-0.976, 1.420, -0.161, 1.064, 2.107, -0.908, 0.186, -4.198, 2.436, 2.239, 1.563, -0.767, 0.398, -1.735, -0.426, 1.462, 1.439, 1.461, 0.185, 3.106, -0.747, 0.712, -0.996, -0.041, 0.173, -0.006, -0.736, 1.875, 0.731, 1.092, 0.621, -0.837, 0.049, -2.220, 0.474, -0.225 : (14) + (25)
-1.203, 0.936, 0.363, 1.957, 1.590, -0.431, 1.920, -0.225, 2.256, -0.629, 1.144, -1.280, -1.736, 0.458, 1.294, 1.438, 1.591, 2.335, 0.187, -0.056, -0.069, 0.116, -0.180, 0.658, -0.717, -1.497, 0.289, 1.304, -0.022, 1.770, 3.405, -0.779, -0.507, -1.127, 1.800, -0.293 : (14) + (25)
-0.048, 1.631, 2.276, 1.835, 0.936, -0.749, -1.338, 1.405, -0.402, -0.350, 0.041, -1.397, -2.003, -0.563, -0.084, -1.712, -2.260, -1.442, -1.071, -0.534, -0.863, 0.234, -0.325, 2.189, -1.408, -0.148, 1.581, -0.496, -0.630, 0.229, -0.070, -1.765, 0.332, 0.093, -1.162, -1.545 : (14) + (28)
-0.307, 0.204, 2.017, 0.414, 1.101, -0.869, -0.924, -0.903, 0.338, 0.003, 1.202, -1.339, -1.013, -1.974, -0.446, -1.132, -0.824, 1.979, -0.798, -0.093, -0.036, 0.627, 2.388, 0.115, -0.510, 1.410, 1.120, 0.663, -0.349, 1.514, 2.645, -1.342, 0.844, 1.616, 0.413, -0.160 : (14) + (23)
-1.541, 0.767, 3.095, 2.000, 1.007, 0.188, -1.271, -2.408, 5.409, 0.011, 0.050, -0.877, -1.576, -1.062, -0.210, -0.605, 2.617, 1.053, 0.447, 1.093, 0.165, -1.874, -0.055, -0.349, -0.471, -0.325, 0.277, 0.510, 0.397, 1.692, 1.082, -2.174, -0.005, -0.666, 0.636, -0.280 : (14) + (25)
-0.503, 0.193, 0.436, 0.397, 1.473, -0.359, -0.998, -1.332, 0.060, 0.376, 1.947, -1.140, 0.749, -0.990, -2.204, 2.616, 2.169, 1.024, -1.026, -1.331, 1.957, -0.201, 0.989, 0.616, -0.623, 2.854, 0.754, 0.884, -3.286, -0.558, -2.696, 1.033, -0.222, 0.226, -2.730, 1.869 : (20) + (23)
0.800, 0.474, 1.904, 0.351, 2.018, -2.039, -0.411, 0.600, 2.440, -1.117, 0.069, -2.022, 2.598, 0.623, 0.837, 2.036, -2.358, 3.416, 0.348, 0.673, 1.982, 0.975, -0.528, 0.209, 1.590, 0.387, -3.884, 1.152, 1.696, 0.823, 3.728, 1.494, 0.201, 0.931, -1.574, 1.540 : (15) + (23)
-0.851, 0.138, 1.776, 0.730, 1.380, -0.158, -1.187, -2.068, 0.992, 0.252, 1.140, -2.079, -1.212, -0.728, 1.423, -2.742, 1.737, 2.566, -0.266, 0.108, 0.431, -0.402, 2.197, -0.677, 0.257, 1.461, -1.089, 1.345, 0.593, 3.043, 3.360, 0.543, 1.506, 1.685, -0.243, -0.678 : (14) + (23)
-0.043, -0.994, 1.082, 0.054, 0.467, -2.522, -1.167, 0.224, 1.211, -0.242, -0.229, 0.106, 1.150, -0.041, 0.961, -0.755, -1.822, 1.155, -0.297, 1.784, 0.900, 1.743, 0.621, -0.055, 1.513, 0.446, -1.432, 1.142, 0.661, 1.312, -0.188, 1.331, 1.348, 0.302, -1.487, 0.519 : (15) + (23)
0.494, -0.155, 0.949, -0.582, 0.523, -1.497, -0.097, 0.762, 2.161, 0.280, -0.248, -0.005, 1.543, 1.661, 1.148, 2.009, -1.846, 1.977, 0.322, 0.775, 2.028, 2.654, 0.426, 0.243, 2.143, 0.193, -1.663, 0.709, 0.005, 0.806, 2.346, 1.088, 0.331, 1.757, -1.785, 0.977 : (15) + (23)
-1.384, 0.399, -0.137, 0.242, -0.887, 0.306, -1.854, -1.120, -2.302, -0.337, -0.633, -0.423, 0.917, 0.930, -1.603, -0.599, -0.514, 1.232, 0.529, -0.961, -0.876, -2.020, 0.321, 0.633, -0.728, 1.694, 0.298, -0.529, 1.865, -1.173, -2.468, 1.961, 0.652, 0.892, -0.306, 1.906 : (20) + (28)
1.898, -0.706, -0.444, -1.932, -2.429, -0.295, -0.288, -0.207, -7.222, -0.308, -2.079, 0.127, 1.483, 1.102, 0.019, -0.349, -4.567, -1.723, -1.117, 1.282, -0.297, 1.452, -1.818, 1.189, -0.884, -1.578, -0.735, -0.119, -0.272, -1.729, -1.061, 0.538, 0.835, 0.613, -1.763, 1.164 : (15) + (28)
-0.387, 1.824, 3.182, 0.660, 0.475, -0.171, -1.239, 0.562, -0.942, -0.702, 0.421, -1.540, -2.247, 0.062, -0.707, -2.474, -2.700, 1.280, -0.525, 0.037, 0.422, -0.392, 1.667, 2.166, -2.375, 1.406, 3.923, -0.593, 0.439, 1.552, 2.081, -0.127, 0.272, 0.646, -0.216, -0.177 : (14) + (28)
1.086, -1.376, 2.631, -1.987, 1.171, -2.436, -1.919, -0.278, 0.126, 0.275, 0.677, 0.192, 1.526, 1.808, 1.389, -0.094, -0.911, 1.031, -0.345, 0.455, 0.605, 1.871, 2.413, -1.276, 2.268, 2.406, -1.846, 0.996, 0.314, 0.504, 0.378, 1.423, 1.428, 3.281, -1.322, 0.722 : (15) + (23)
-1.503, 0.728, 0.098, 0.850, 2.747, -0.378, 0.956, -0.405, 3.368, -0.291, 3.125, 0.375, -1.671, -2.290, 0.116, 3.269, 2.856, 2.724, 0.337, 1.063, -0.739, -0.688, 0.024, -0.207, 0.977, -0.159, 0.599, 3.061, 0.191, 0.115, 2.299, -2.770, 0.327, -2.872, 0.768, -0.259 : (14) + (25)
0.323, 1.637, 2.165, 0.871, 1.473, -2.122, 0.424, 1.033, 2.266, 2.707, 1.823, -0.103, 0.020, 0.622, 0.039, 0.739, -0.365, 0.076, -1.063, -0.210, 1.746, 2.264, 0.387, 0.144, 0.206, 2.290, -0.126, 2.229, -0.573, 1.005, 2.688, -0.943, 0.457, 1.321, -2.178, 0.043 : (13) + (23)
-0.164, 1.128, 2.484, 1.546, 2.317, -1.676, 0.911, -1.188, 1.258, 0.438, 1.756, -1.160, -1.195, -1.340, 0.037, -1.798, 0.792, 1.312, -0.981, -1.000, 1.673, 0.675, 0.790, 0.331, -0.842, 0.413, 1.035, 1.027, -0.013, 1.239, 2.762, -1.224, 0.350, 0.652, -0.866, -0.229 : (14) + (23)
-3.286, 1.116, 1.125, 2.712, 3.178, -1.091, -0.293, -2.003, 2.893, -1.218, 3.985, -2.362, -1.600, -1.021, -0.979, 2.614, 3.746, 4.503, -0.094, 0.214, 0.191, -0.206, 0.795, 0.186, -0.362, 0.659, 3.784, 3.443, 0.252, 0.724, 3.889, -3.107, 0.565, -1.061, 3.771, -0.516 : (14) + (25)
0.181, -1.139, 0.243, -0.601, 0.017, -1.431, 1.318, 1.752, 0.964, -0.204, -0.385, 2.159, 1.843, 0.452, 0.691, 2.148, -3.324, 0.723, -0.697, 0.311, 0.595, 0.753, -1.520, 1.153, 1.268, -0.911, -1.521, -0.182, 0.134, -1.228, -0.301, 1.410, -1.737, -0.109, -1.275, 0.643 : (15) + (28)
-1.144, 0.714, 1.583, 2.021, 2.692, -2.080, -1.678, -0.825, 0.637, 0.023, 0.528, -1.509, 0.091, -0.211, -0.264, 1.312, 0.629, 1.375, 0.555, 0.245, 1.092, 1.247, 0.709, 0.712, -0.009, 2.807, 1.003, 1.070, 0.493, 0.926, -1.111, 0.140, -1.890, 0.282, -0.526, 1.857 : (20) + (23)
-1.059, 1.078, 2.066, -0.400, -0.281, 3.024, -1.409, 1.898, -1.600, -1.493, -0.163, -0.375, -0.033, 1.321, -0.865, 0.901, -2.025, 2.183, 0.147, -2.629, -0.683, -0.284, 2.507, 1.316, -1.295, 2.628, 1.480, -0.137, 0.210, 0.551, 1.635, -0.670, 0.747, 2.561, -0.667, 0.633 : (20) + (28)
0.618, 0.387, 1.373, 0.146, -0.254, -0.985, -1.263, 2.767, 1.979, -1.679, -0.445, -0.363, 2.195, 2.087, 1.217, 3.733, -3.706, 1.986, 0.480, 0.152, 1.339, 0.845, -0.293, 0.612, 0.440, 0.198, -0.984, 1.557, 0.124, -0.728, 1.222, 0.775, -0.542, -0.147, -1.396, 1.043 : (15) + (28)
-2.493, 2.038, 0.703, 1.646, 2.276, -0.026, -1.163, -2.534, 1.412, 0.074, 2.092, -2.187, -1.631, -1.810, -0.392, 1.085, 3.427, 4.291, 0.581, 1.148, -0.801, -1.380, 1.730, 0.428, 1.329, 1.719, 1.976, 2.025, -0.053, 1.383, 1.968, -1.637, -0.160, -0.736, 2.060, -0.041 : (14) + (25)
-0.124, 2.088, 0.820, 1.630, 0.261, 0.795, 0.315, 2.142, -0.983, -0.702, -1.893, -0.858, -1.584, -0.545, 1.088, -1.051, -3.728, 0.416, -0.949, -1.008, -0.292, -0.334, -1.014, 2.256, -1.635, -1.107, 0.389, -1.392, 0.056, 2.005, 1.340, -1.047, 0.201, -1.015, 2.422, -0.777 : (14) + (28)
-0.639, 0.158, -0.421, -0.275, 0.505, -0.861, 1.725, -0.424, 4.680, -0.213, 1.462, 0.184, 1.955, -0.854, 0.346, 5.751, 1.032, 1.959, 0.253, 1.627, 0.156, 0.515, -2.559, -0.952, 0.987, -2.058, -0.187, 3.058, -0.600, 0.024, 3.219, -1.405, -0.698, -2.552, 0.009, -0.059 : (15) + (25)
1.307, -0.882, 1.838, -1.249, 1.833, 0.734, -0.135, -0.402, -0.857, 0.742, 0.234, -0.405, 1.806, 0.465, -1.376, -0.509, 0.944, 0.488, -0.469, -1.795, 0.829, -1.221, 0.887, -1.010, 0.597, 1.151, 0.082, -1.187, 0.775, -0.424, -1.354, 1.018, 1.281, 5.275, -1.337, 1.297 : (20) + (23)
1.168, 0.660, 1.001, -0.043, 1.508, -1.618, 2.854, -0.192, 2.207, 2.306, 1.948, -0.063, -0.079, -1.385, -0.247, -0.511, 1.841, -3.315, -1.507, 1.384, 4.584, 2.867, -0.197, 0.624, 0.949, -1.599, -0.365, 0.124, -0.544, 1.065, -1.424, -1.008, -1.384, 0.998, -1.863, -0.188 : (13) + (25)
0.309, 0.552, -0.098, 0.167, 1.648, 0.055, 1.226, -1.621, 1.647, 0.342, 2.076, 0.307, 3.290, 0.018, -1.806, 4.397, 3.639, 0.551, 0.647, -0.579, 0.868, -1.016, -1.997, -1.281, 0.614, -0.873, 0.012, 2.096, -0.166, -1.819, -1.282, -0.350, -1.320, -0.077, 0.435, 1.617 : (20) + (25)
1.408, 0.073, 2.212, 0.773, 1.321, -2.141, 0.167, 0.665, 0.894, 0.071, 1.201, -0.955, -0.414, -0.305, -0.123, -1.870, 2.307, -1.394, -1.546, -1.266, 0.630, 1.276, 1.004, -0.231, -0.134, 1.557, -0.490, 0.000, -0.354, 1.516, -1.203, 0.283, -0.182, 0.661, -1.670, -0.671 : (13) + (23)
1.014, -2.001, -0.999, -1.788, -2.273, -1.165, -0.272, -3.761, -2.046, 0.608, -0.977, 0.413, 1.020, -0.930, 0.035, -3.655, 1.791, -0.932, -0.020, 0.941, 0.184, -1.605, 0.486, -1.707, 1.199, 2.103, -1.236, -2.186, 0.740, -0.401, -4.644, 2.346, -1.168, 2.789, -0.236, 1.653 : (20) + (23)
-1.207, -0.184, 1.516, 0.904, 1.755, -2.163, -2.229, -1.861, 0.688, -0.548, 2.638, -1.602, -1.551, -0.354, -0.473, -1.127, 0.265, 1.856, 0.214, 1.675, -0.207, -0.410, 0.334, 0.168, -0.013, 2.555, 0.262, 2.332, 1.649, 1.102, 0.948, -0.826, 1.286, 0.517, -0.575, 0.778 : (14) + (23)
1.079, 0.955, 2.156, 2.227, 3.092, -1.531, -1.664, -4.671, 0.176, -0.050, 1.828, -2.153, -1.288, -1.908, -1.109, -2.741, 1.041, 1.352, 0.472, 0.915, -0.696, -0.605, 1.732, 0.437, -0.227, 1.725, 0.473, 0.046, 0.990, 2.378, 0.902, -0.473, -0.053, 1.451, -0.173, -0.646 : (14) + (23)
-1.179, -0.170, -1.953, -0.020, 0.100, -0.676, 2.809, 1.369, 3.170, 0.626, -0.613, 0.995, 1.814, 0.052, 2.313, 1.675, -0.472, -1.327, 0.351, 1.043, 0.762, 0.437, -3.253, 0.066, -1.716, -3.389, -1.257, 0.380, 0.661, -1.065, 0.119, 0.324, -0.875, -2.447, 0.805, -0.602 : (15) + (30)
-0.385, -0.323, -1.470, -1.262, -0.168, -1.102, 1.046, -1.123, 0.262, 1.381, 0.079, -0.434, -1.639, -2.760, 0.083, -2.532, 1.399, -2.025, -0.862, 1.728, -1.303, -0.058, -0.788, -0.717, 1.133, -2.171, 1.419, 3.187, -0.686, 0.190, 0.378, -1.562, -0.362, -0.798, 0.495, -1.639 : (14) + (25)
0.783, -3.068, 1.645, -1.057, 1.372, 0.440, -1.305, -0.555, -0.999, -2.586, 1.210, -1.456, 2.909, -0.017, -2.420, 1.821, -0.068, 2.130, -0.640, -0.723, 1.199, -1.383, 2.017, -1.123, 0.321, 3.207, 0.308, 0.161, 0.609, -0.403, -0.452, 0.776, 0.969, 3.992, -1.797, 1.507 : (20) + (23)
-0.477, -3.236, 1.748, 0.683, 1.223, 0.285, -1.786, -0.936, 0.131, -0.985, 1.162, -1.137, 0.227, 0.750, -0.622, -1.530, -0.241, 2.046, -0.199, -1.428, 0.175, 1.315, 2.102, 1.566, 0.083, 1.706, 0.715, 1.550, 0.127, 3.076, 1.455, 0.585, 1.878, 0.060, -0.569, 0.447 : (14) + (23)

-0.793, 1.107, 2.555, 0.038, -0.086, -0.556, 2.064, -0.035, -2.155, 2.164, 0.826, -1.418, 0.277, 2.558, -0.884, -1.711, 1.223, 0.152, -2.095, 0.652, -0.999, 5.066, 0.159, -1.151, 1.603, 2.024, 3.719, 3.380, 0.520, 2.108, 2.756, -0.837, 0.421, -1.126, -1.755, 0.472 : [29] + <12>
-0.434, 0.323, 0.267, 0.516, 0.493, 0.805, 0.979, -0.502, -4.839, 0.248, 0.897, 2.466, 0.192, -2.290, 1.324, -1.852, 0.169, 0.985, -0.633, 2.480, 0.570, 1.240, 1.279, -1.420, 1.486, -2.512, 2.405, 0.331, 1.649, 0.299, -2.560, -1.099, -0.104, -4.906, 2.140, 0.189 : [27] + <12>
0.107, -0.316, -2.168, 0.382, 0.242, 0.883, 1.030, -0.375, 2.393, -1.098, 1.501, -0.264, 0.240, -3.597, 0.376, 1.865, 0.735, -1.969, -1.187, 1.073, -0.402, 1.030, -0.471, 0.564, -0.015, -2.283, -1.072, -2.033, -0.047, -0.858, -3.030, -0.826, -0.392, -1.457, 2.516, -0.194 : [27] + <17>
-0.159, 0.792, 0.172, -0.863, -0.404, 0.104, 2.972, 0.493, 2.778, -0.430, 1.414, -0.443, 0.338, 1.738, 1.149, 0.274, 0.744, 1.318, -1.374, 4.170, -1.108, 1.095, -1.959, -0.108, 1.087, -0.171, 0.734, -0.472, -3.255, 0.182, -1.782, -0.194, 0.769, -1.485, 2.119, -1.320 : [27] + <9>
0.867, 0.229, -0.063, -0.189, 0.299, 0.855, 2.065, 1.686, 2.085, -1.673, -1.743, 0.140, 0.315, -0.236, 0.957, 0.848, 1.108, -0.979, 0.661, 2.844, -0.330, 0.116, -1.489, 0.376, 0.812, -1.513, 1.828, -0.877, 1.174, 0.289, -0.760, -1.250, -0.193, -0.088, 1.831, 0.037 : [27] + <17>
0.872, -1.251, -1.070, -0.012, 1.393, 1.292, 0.898, 2.390, 0.418, -1.447, 0.347, 0.563, 0.157, -1.291, 1.897, -0.742, -0.729, -0.255, 1.860, 6.255, 0.080, -1.718, -0.622, -0.374, 1.105, -0.867, -0.525, -1.126, 2.307, -0.886, -2.087, -0.599, -0.396, -0.148, 1.582, -0.104 : [27] + <12>
-0.464, -0.144, 0.499, 0.427, 0.448, -1.136, -0.244, -0.530, -0.417, 0.000, 1.087, 1.024, -0.600, -1.711, -0.868, 0.739, -0.398, -3.071, -1.754, -6.255, -1.345, -3.341, 0.176, 0.109, 0.373, -0.077, 1.330, -1.060, 0.158, 0.728, -1.854, 0.676, 0.108, -1.892, 1.500, -1.268 : [27] + <9>
0.274, -0.065, -0.127, -0.288, -0.168, 0.376, 2.242, 1.838, 2.729, -1.410, 1.223, -0.071, -0.086, 0.097, 0.461, -1.799, 1.138, -2.139, -1.771, 4.037, -1.116, -0.916, -1.331, -0.570, 1.143, 1.013, 1.037, -1.373, -0.885, 0.386, -0.865, 0.123, 1.224, -1.187, 0.595, -0.489 : [27] + <9>
0.000, -0.689, 1.249, -0.067, 0.954, 0.934, 1.440, 0.264, -1.944, 0.014, 1.481, 3.166, 0.604, -1.526, 1.130, -2.270, -0.243, -2.999, 0.614, -2.609, -1.199, -0.717, -0.239, -0.565, 0.182, -3.087, 4.655, -0.576, 2.170, -0.534, -2.193, -0.402, -0.681, -3.083, 2.442, 0.386 : [27] + <12>
-0.037, 0.037, 0.452, 0.073, 0.076, 1.151, 2.626, 2.099, -0.491, -1.033, 2.152, 0.550, 0.656, -0.009, 1.679, -0.425, -0.509, 0.304, -0.077, 5.907, -0.289, 0.209, -1.105, -0.644, 2.160, -1.220, 1.354, -0.113, 0.970, -0.072, -2.663, -1.366, 0.680, -2.750, 1.945, -0.057 : [27] + <12>
-0.316, 1.040, 1.178, 0.059, 0.278, 0.037, 2.326, 1.830, 0.265, -0.951, 1.783, -0.723, 0.127, 1.146, 0.824, 0.089, 0.766, 1.676, -0.436, 3.164, -1.706, -0.071, -1.919, -1.310, 1.937, 0.137, 1.578, 0.912, -0.389, -0.261, -1.377, 0.067, 1.532, -0.805, 2.238, -0.542 : [27] + <12>
-0.181, -0.362, 0.962, -0.467, 0.646, 0.955, 2.743, 0.661, 1.092, -1.179, 1.972, 1.030, -0.086, 1.110, 1.403, -3.423, 0.316, -0.450, 0.685, 4.589, -1.038, -0.521, -1.838, -1.791, 1.205, -1.869, 2.568, -0.499, -0.965, -0.957, -1.316, -0.820, 1.307, -1.489, 2.089, 0.535 : [27] + <12>
0.197, 1.282, -0.424, -0.314, 0.150, -0.632, 0.483, -0.717, 0.017, -0.458, 1.881, -1.344, 0.527, -1.983, 0.046, -0.238, 1.148, -2.329, -2.376, 0.109, -1.067, -1.290, -0.237, -0.328, 1.300, 1.720, 0.838, -0.232, -1.205, 0.465, -1.355, -0.565, 0.720, -1.718, 1.657, -0.567 : [27] + <17>
0.007, 1.198, 1.253, 0.534, 0.096, -0.070, 1.438, 1.433, -1.693, -0.676, 1.341, -0.020, 0.212, -0.730, 0.718, 1.422, -0.196, -0.233, -1.488, 1.048, -1.681, -1.577, -0.460, -1.086, 1.929, 0.290, 1.743, -0.096, 0.852, 0.518, -2.392, -0.844, 1.106, -2.694, 1.420, -1.395 : [27] + <12>
0.261, 0.293, 0.144, -1.836, 0.385, 0.358, 1.172, 1.662, -2.074, -0.650, 1.157, 0.791, -0.152, -1.272, 0.434, -1.030, -1.254, -0.680, -0.835, 1.918, -0.386, -2.747, -0.495, -1.852, 2.073, 0.090, 1.424, -0.787, 0.781, -0.338, -2.679, 0.193, 0.949, -2.925, 1.945, -0.635 : [27] + <12>
0.382, 0.130, 0.533, -0.597, -0.585, -0.090, 0.864, 1.637, 3.509, -1.499, 0.994, 0.192, 0.182, -0.593, 0.516, -0.278, 0.599, -2.894, 0.020, 0.944, -1.442, -4.557, -1.978, -0.111, 1.264, -0.560, 0.728, -2.142, 0.223, -0.853, -1.341, 0.159, 0.816, 0.454, 1.026, -0.363 : [27] + <9>
